Here is a tiny trained network, its code and every weight. The questions are about switching its units off for an input and a class, where a switched-off unit gives its printed mean instead of its output.

import numpy as np


def w(rows, s, z=0):
    codes = np.array(rows[::2]) - 128.0
    scale = np.full(codes.shape[1], s)
    scale[-1] = z or s
    return codes * scale


def f(y):
    return np.maximum(y, 0)


def log_softmax(a):
    a = a - a.max(-1, keepdims=True)
    return a - np.log(np.exp(a).sum(-1, keepdims=True))


def net(x, mask):
    res = np.array(x, float).reshape(1, 5) / 4 @ E
    y = f(res @ A[0][:, :-1].T + A[0][:, -1])
    res = res + np.where(mask, y, B[0][:, -1]) @ B[0][:, :-1]
    return log_softmax(res[-1] @ U[:, :-1].T + U[:, -1])


A, B = {}, {}
E = w([
[21,135,187,97,197],'x0',
[73,60,33,199,162],'x1',
[155,172,198,254,165],'x2',
[197,86,130,95,237],'x3',
[124,252,50,115,180],'x4',
],0.0047)
A[0] = w([
[94,151,125,149,72,49],'N0',
[140,150,162,193,148,44],'N1',
[146,149,157,103,117,57],'N2',
[132,71,160,127,108,44],'N3',
[110,139,129,138,103,77],'N4',
[169,103,131,112,188,44],'N5',
[127,210,77,121,162,11],'N6',
[52,160,132,138,73,82],'N7',
[87,147,124,148,80,38],'N8',
[100,107,98,58,122,53],'N9',
[105,96,78,26,92,2],'N10',
[52,134,158,103,171,25],'N11',
[137,150,170,202,153,39],'N12',
[205,90,128,98,233,47],'N13',
[178,103,129,107,197,56],'N14',
[182,120,92,146,100,67],'N15',
[92,153,124,149,69,52],'N16',
[121,181,100,122,149,43],'N17',
[134,12,205,144,85,10],'N18',
[199,120,89,146,88,33],'N19',
[150,125,117,135,117,87],'N20',
[130,150,110,126,135,96],'N21',
[141,147,158,187,149,37],'N22',
[126,160,105,126,138,234],'N23',
[175,120,99,132,101,68],'N24',
[140,117,131,115,170,81],'N25',
[234,115,64,155,66,26],'N26',
[130,93,149,126,114,78],'N27',
[179,175,183,74,105,38],'N28',
[126,184,95,119,153,38],'N29',
[151,169,187,74,112,36],'N30',
[124,96,148,126,119,240],'N31',
[138,152,174,202,158,53],'N32',
[149,156,163,208,147,65],'N33',
[159,106,133,113,195,72],'N34',
[129,66,170,135,103,42],'N35',
[151,116,129,119,158,72],'N36',
[105,95,70,14,98,7],'N37',
[86,74,47,187,159,16],'N38',
[12,123,187,91,190,32],'N39',
[75,56,34,204,165,7],'N40',
[142,154,163,202,146,46],'N41',
[52,125,165,109,169,34],'N42',
[129,70,165,123,115,34],'N43',
[128,235,61,117,168,15],'N44',
[152,118,126,122,152,82],'N45',
[71,169,125,161,34,28],'N46',
[175,187,211,55,101,30],'N47',
],0.012,0.0039)
B[0] = w([
[144,114,134,142,68,176],'N0',
[158,106,78,122,147,177],'N1',
[108,106,137,153,144,155],'N2',
[93,167,93,141,115,168],'N3',
[134,119,129,133,103,145],'N4',
[141,119,134,139,63,173],'N5',
[72,184,86,130,114,193],'N6',
[152,115,137,132,48,217],'N7',
[139,112,137,134,74,168],'N8',
[161,95,81,109,155,203],'N9',
[178,86,35,116,153,235],'N10',
[170,186,153,172,153,188],'N11',
[163,104,66,126,151,186],'N12',
[149,108,140,132,9,232],'N13',
[142,116,136,135,51,189],'N14',
[162,170,148,148,152,182],'N15',
[145,113,136,137,66,182],'N16',
[94,163,104,137,117,164],'N17',
[32,201,67,122,110,235],'N18',
[172,186,149,161,151,191],'N19',
[137,143,134,134,135,143],'N20',
[110,140,120,120,129,148],'N21',
[157,109,83,120,143,168],'N22',
[91,127,187,3,150,243],'N23',
[155,168,140,145,147,172],'N24',
[143,124,135,136,93,156],'N25',
[197,213,174,159,169,241],'N26',
[106,152,108,134,121,155],'N27',
[86,80,158,188,155,213],'N28',
[90,165,105,124,117,168],'N29',
[104,83,139,196,163,197],'N30',
[103,132,173,4,155,241],'N31',
[159,104,65,116,157,195],'N32',
[158,95,80,94,159,203],'N33',
[145,117,137,128,64,183],'N34',
[81,168,90,135,117,177],'N35',
[134,124,134,130,97,147],'N36',
[179,72,38,102,161,253],'N37',
[81,71,156,204,161,217],'N38',
[203,218,171,159,172,247],'N39',
[69,53,170,211,172,245],'N40',
[161,99,75,115,151,187],'N41',
[174,187,149,164,155,191],'N42',
[97,171,95,135,112,166],'N43',
[45,197,78,125,114,229],'N44',
[134,127,134,135,102,145],'N45',
[155,103,139,145,26,221],'N46',
[85,59,163,206,177,244],'N47',
],0.049,0.004)
U = w([
[171,86,55,94,179,96],'0',
[35,199,97,113,126,109],'1',
[80,67,184,189,180,101],'2',
[197,206,183,149,169,152],'3',
[153,106,159,127,32,122],'4',
[96,123,216,1,169,253],'5',
],0.0069,0.0023)

Each question gives the input, the list of numbers given to net, and the class t.
The units are the neurons (one row each of A and B). Each row of codes is followed by its name. A weight is (code - 128) times the scale printed after its matrix; where a second scale follows, it is the last column's (A, B and U).
mask holds one flag per neuron, in row order. A switched-off neuron (its flag False) gives its mean, the last column of its row in B, instead of its output. The means were averaged over made-up inputs and are rounded, as every weight is.
A unit's drop is (log p(t) with every unit on - log p(t) with that unit switched off) / (log p(t) with every unit on - log p(t) with every unit switched off).
The circuit of an input: a set's keep is (log p(t) with only the set's units on - log p(t) with every unit switched off) / (log p(t) with every unit on - log p(t) with every unit switched off). Starting from the 12 units with the biggest drops (on a tie, the unit counted first), units are removed one at a time, each time the one whose removal leaves the highest keep (on an exact tie, the one counted first), for as long as the keep stays at least 0.8.
circuit, biggest first: the units of the circuit, biggest drop first
top k neurons: the k neurons with the biggest drops, biggest first
drop when u is switched off: that unit's drop, to one decimal
input [-3,-8,-7,-5,7], class 2: circuit, biggest first => N47
input [-1,7,1,7,0], class 2: top 2 neurons => N40; N38
input [6,5,8,-2,-8], class 0: top 4 neurons => N32; N12; N33; N41
input [-4,-7,7,4,-2], class 0: top 2 neurons => N33; N32
input [2,6,5,-7,-1], class 4: top 2 neurons => N46; N7
input [-3,-4,-3,0,-2], class 2: circuit, biggest first => N47; N28
input [-2,-5,-3,-5,3], class 2: top 4 neurons => N47; N13; N28; N30
input [3,1,-3,4,-1], class 4: circuit, biggest first => N13; N34
input [-8,7,2,4,1], class 3: top 4 neurons => N26; N19; N47; N15
input [-8,-3,-3,-2,7], class 3: top 3 neurons => N26; N19; N18
input [-1,0,-5,-6,3], class 4: top 2 neurons => N46; N7
input [3,6,-1,-2,5], class 2: top 3 neurons => N40; N38; N18
input [-2,4,-7,8,3], class 4: top 2 neurons => N13; N14
input [-8,3,-1,-7,0], class 3: circuit, biggest first => N26
input [-5,-5,3,0,-7], class 1: drop when N18 is switched off => 0.4
input [4,0,2,5,1], class 4: drop when N26 is switched off => 0.2
input [4,1,-6,-2,-8], class 1: drop when N18 is switched off => 2.4
